Here is a tiny trained network, its code and every weight. The questions are about switching its units off for an input and a class, where a switched-off unit gives its printed mean instead of its output.

import numpy as np


def w(rows, s, z=0):
    codes = np.array(rows[::2]) - 128.0
    scale = np.full(codes.shape[1], s)
    scale[-1] = z or s
    return codes * scale


def f(y):
    return y / 2 * (1 + np.tanh(0.7978845608 * (y + 0.044715 * y**3)))


def log_softmax(a):
    a = a - a.max(-1, keepdims=True)
    return a - np.log(np.exp(a).sum(-1, keepdims=True))


def net(x, mask):
    res = np.array(x, float).reshape(1, 4) / 4 @ E
    y = f(res @ A[0][:, :-1].T + A[0][:, -1])
    res = res + np.where(mask, y, B[0][:, -1]) @ B[0][:, :-1]
    return log_softmax(res[-1] @ U[:, :-1].T + U[:, -1])


A, B = {}, {}
E = w([
[164,127,139,111,138,166],'x0',
[105,213,52,164,171,173],'x1',
[178,183,87,170,2,117],'x2',
[38,200,216,119,122,3],'x3',
],0.0073)
A[0] = w([
[60,131,142,116,202,105,152],'n0',
[145,209,54,100,193,106,168],'n1',
[145,133,64,101,84,151,34],'n2',
[110,52,138,113,128,204,95],'n3',
[231,117,45,188,60,109,12],'n4',
[58,65,190,134,148,79,172],'n5',
[159,176,171,206,85,147,251],'n6',
[182,212,50,183,201,163,250],'n7',
[139,143,96,126,139,95,35],'n8',
[100,179,152,173,52,118,144],'n9',
[121,102,233,178,175,124,8],'n10',
[135,159,53,62,208,202,135],'n11',
[227,110,149,141,92,79,23],'n12',
[189,146,35,87,111,198,226],'n13',
[81,159,118,185,115,2,90],'n14',
[59,218,107,103,168,107,213],'n15',
[55,107,213,62,161,72,226],'n16',
],0.0076,0.0022)
B[0] = w([
[111,179,160,57,138,89,177],'n0',
[40,144,79,198,152,122,166],'n1',
[101,90,29,128,96,82,152],'n2',
[131,133,143,134,176,185,179],'n3',
[113,102,27,159,25,74,207],'n4',
[202,130,81,40,120,123,206],'n5',
[93,64,164,142,112,33,184],'n6',
[37,204,159,182,115,150,233],'n7',
[100,149,155,104,71,21,116],'n8',
[64,128,222,212,120,55,182],'n9',
[103,115,53,95,33,202,150],'n10',
[132,182,165,177,155,94,213],'n11',
[182,128,54,146,61,57,153],'n12',
[69,80,85,235,87,183,254],'n13',
[141,116,187,161,116,144,210],'n14',
[145,143,173,179,254,127,187],'n15',
[198,220,165,52,135,169,246],'n16',
],0.0061,0.0063)
U = w([
[194,62,141,86,162,247,222],'0',
[167,35,46,148,60,72,86],'1',
[181,181,164,17,99,127,142],'2',
[254,190,216,158,48,109,127],'3',
[126,143,133,208,146,129,194],'4',
[50,185,34,97,4,192,6],'5',
[176,244,135,107,195,128,7],'6',
[71,96,190,203,138,96,176],'7',
],0.0066,0.0022)

Each question gives the input, the list of numbers given to net, and the class t.
The units are the neurons (one row each of A and B). Each row of codes is followed by its name. A weight is (code - 128) times the scale printed after its matrix; where a second scale follows, it is the last column's (A, B and U).
mask holds one flag per neuron, in row order. A switched-off neuron (its flag False) gives its mean, the last column of its row in B, instead of its output. The means were averaged over made-up inputs and are rounded, as every weight is.
A unit's drop is (log p(t) with every unit on - log p(t) with that unit switched off) / (log p(t) with every unit on - log p(t) with every unit switched off).
The circuit of an input: a set's keep is (log p(t) with only the set's units on - log p(t) with every unit switched off) / (log p(t) with every unit on - log p(t) with every unit switched off). Starting from the 12 units with the biggest drops (on a tie, the unit counted first), units are removed one at a time, each time the one whose removal leaves the highest keep (on an exact tie, the one counted first), for as long as the keep stays at least 0.8.
circuit, biggest first: the units of the circuit, biggest drop first
most important unit: the unit with the biggest drop
top k neurons: the k neurons with the biggest drops, biggest first
drop of u: that unit's drop, to one decimal
input [1,3,4,-8], class 5: circuit, biggest first => n7, n4
input [-7,1,-7,6], class 6: most important unit => n15
input [-3,3,8,7], class 7: circuit, biggest first => n9, n6
input [2,3,-4,8], class 6: circuit, biggest first => n15, n16
input [8,4,5,-7], class 5: circuit, biggest first => n7, n4
input [7,1,-5,-7], class 4: circuit, biggest first => n11, n13
input [4,-4,1,-8], class 1: circuit, biggest first => n4, n16
input [-6,-2,2,-4], class 1: top 3 neurons => n16, n7, n4
input [-3,8,8,1], class 7: top 3 neurons => n9, n6, n15
input [2,3,-8,-8], class 4: top 2 neurons => n11, n7
input [-6,0,-3,-1], class 0: drop of n9 => 0.2
input [-2,0,-8,7], class 2: drop of n15 => -0.1
input [-5,7,-3,3], class 6: drop of n15 => 0.2
input [-3,0,6,-1], class 1: top 2 neurons => n4, n16
input [7,3,5,-5], class 5: top neuron => n7
